Below are the code and all the weights of a small trained network. Each question names an input and a class and asks about switching units off, where a switched-off unit gives its printed mean instead of its output.

import numpy as np


def w(rows, s, z=0):
    codes = np.array(rows[::2]) - 128.0
    scale = np.full(codes.shape[1], s)
    scale[-1] = z or s
    return codes * scale


def norm(h):
    return h / np.sqrt((h * h).mean(-1, keepdims=True) + 1e-5)


def f(y):
    return y / 2 * (1 + np.tanh(0.7978845608 * (y + 0.044715 * y**3)))


def log_softmax(a):
    a = a - a.max(-1, keepdims=True)
    return a - np.log(np.exp(a).sum(-1, keepdims=True))


def net(x, mask):
    res = np.array(x, float).reshape(1, 4) / 4 @ E
    u = 0
    for l in range(4):
        y = f(norm(res) @ A[l][:, :-1].T + A[l][:, -1])
        res = res + np.where(mask[u : u + 5], y, B[l][:, -1]) @ B[l][:, :-1]
        u += 5
    return log_softmax(norm(res)[-1] @ U[:, :-1].T + U[:, -1])


A, B = {}, {}
E = w([
[167,164,89,194,79,179],'x0',
[44,179,92,167,252,164],'x1',
[101,153,179,20,47,220],'x2',
[131,139,129,119,124,114],'x3',
],0.0014)
A[0] = w([
[166,52,120,187,194,12,2],'L0N1',
[118,183,100,95,215,157,46],'L0N2',
[170,106,217,169,33,131,40],'L0N3',
[181,180,49,209,85,196,75],'L0N4',
[36,50,204,44,202,3,67],'L0N5',
],0.0034,0.00065)
B[0] = w([
[184,194,219,227,132,134,234],'L0N1',
[4,143,100,189,65,55,150],'L0N2',
[91,110,58,63,221,61,179],'L0N3',
[219,100,94,84,200,255,166],'L0N4',
[244,131,36,59,148,216,254],'L0N5',
],0.0031,0.002)
A[1] = w([
[69,149,253,36,101,224,97],'L1N1',
[116,106,180,51,37,205,96],'L1N2',
[175,156,205,244,125,65,82],'L1N3',
[234,18,146,143,39,47,194],'L1N4',
[236,124,58,39,167,153,251],'L1N5',
],0.0033,0.0015)
B[1] = w([
[199,154,167,255,180,82,166],'L1N1',
[147,136,147,159,203,41,168],'L1N2',
[123,151,182,115,161,155,160],'L1N3',
[44,153,100,169,117,95,192],'L1N4',
[123,133,67,96,155,175,254],'L1N5',
],0.0049,0.0035)
A[2] = w([
[195,83,87,92,45,45,173],'L2N1',
[171,161,192,253,147,176,245],'L2N2',
[157,171,169,168,85,226,188],'L2N3',
[37,160,165,142,130,210,45],'L2N4',
[18,152,98,110,157,137,178],'L2N5',
],0.0035,0.0012)
B[2] = w([
[21,199,125,157,137,207,132],'L2N1',
[99,177,186,58,146,41,251],'L2N2',
[150,114,142,6,183,90,162],'L2N3',
[141,105,23,111,67,102,130],'L2N4',
[101,90,53,140,1,99,164],'L2N5',
],0.0033)
A[3] = w([
[49,177,36,171,20,60,110],'L3N1',
[106,129,155,147,166,119,2],'L3N2',
[169,118,228,154,170,69,16],'L3N3',
[152,199,130,162,161,219,137],'L3N4',
[1,175,109,78,133,100,238],'L3N5',
],0.0034,0.0015)
B[3] = w([
[3,107,132,193,114,69,206],'L3N1',
[197,127,119,132,124,153,109],'L3N2',
[123,181,188,206,166,156,175],'L3N3',
[132,22,92,98,81,124,155],'L3N4',
[78,94,70,164,3,142,253],'L3N5',
],0.0041,0.0023)
U = w([
[205,233,247,238,225,2,218],'0',
[1,82,61,231,38,53,189],'1',
[105,188,55,55,187,65,220],'2',
[231,64,42,44,179,191,152],'3',
[180,13,238,109,7,179,2],'4',
],0.0034,0.0028)

Each question gives the input, the list of numbers given to net, and the class t.
The units are the neurons (one row each of A and B). Each row of codes is followed by its name. A weight is (code - 128) times the scale printed after its matrix; where a second scale follows, it is the last column's (A, B and U).
mask holds one flag per neuron, layer by layer. A switched-off neuron (its flag False) gives its mean, the last column of its row in B, instead of its output. The means were averaged over made-up inputs and are rounded, as every weight is.
A unit's drop is (log p(t) with every unit on - log p(t) with that unit switched off) / (log p(t) with every unit on - log p(t) with every unit switched off).
The circuit of an input: a set's keep is (log p(t) with only the set's units on - log p(t) with every unit switched off) / (log p(t) with every unit on - log p(t) with every unit switched off). Starting from the 12 units with the biggest drops (on a tie, the unit counted first), units are removed one at a time, each time the one whose removal leaves the highest keep (on an exact tie, the one counted first), for as long as the keep stays at least 0.8.
circuit, biggest first: the units of the circuit, biggest drop first
top k neurons: the k neurons with the biggest drops, biggest first
k most important neurons of layer l: the k neurons of layer l with the biggest drops, biggest first
drop of u: that unit's drop, to one decimal
input [-6,3,1,3], class 3: circuit, biggest first : L0N5
input [5,3,-3,3], class 3: top 2 neurons : L0N4; L1N4
input [8,1,8,-8], class 0: circuit, biggest first : L1N1; L1N2
input [-7,4,3,3], class 3: circuit, biggest first : L0N5; L1N4
input [-4,-1,5,1], class 0: top 2 neurons : L1N1; L1N2
input [-4,0,6,6], class 0: top 2 neurons : L1N1; L0N4
input [-1,-7,5,3], class 1: top 2 neurons : L0N1; L0N3
input [-2,-8,8,-6], class 0: circuit, biggest first : L1N2; L1N1
input [-6,7,2,-6], class 1: 3 most important neurons of layer 0 : L0N2; L0N4; L0N3
input [5,-3,-4,-3], class 3: top 2 neurons : L0N4; L1N1
input [-3,6,3,4], class 1: 2 most important neurons of layer 0 : L0N2; L0N1
input [-8,0,-5,0], class 3: top 2 neurons : L0N5; L1N1
input [0,-5,8,6], class 0: top 3 neurons : L1N1; L1N2; L0N5
input [8,-1,-2,-5], class 3: circuit, biggest first : L0N4
input [-8,-8,4,1], class 1: top 2 neurons : L1N4; L0N4
input [-5,-8,5,1], class 1: top 4 neurons : L2N1; L0N1; L1N4; L0N4
input [4,-1,3,-3], class 3: 3 most important neurons of layer 0 : L0N4; L0N3; L0N1
input [-7,-1,-3,1], class 3: drop of L0N5 : 1.4
input [8,-1,-2,7], class 3: drop of L0N4 : 1.1
input [-2,5,8,-3], class 0: circuit, biggest first : L1N1
input [0,-8,3,6], class 1: drop of L0N3 : 0.1
input [6,-6,8,-7], class 0: drop of L0N3 : 0.0
input [0,-7,5,2], class 1: 2 most important neurons of layer 2 : L2N1; L2N2
input [7,5,1,1], class 3: 2 most important neurons of layer 0 : L0N4; L0N3
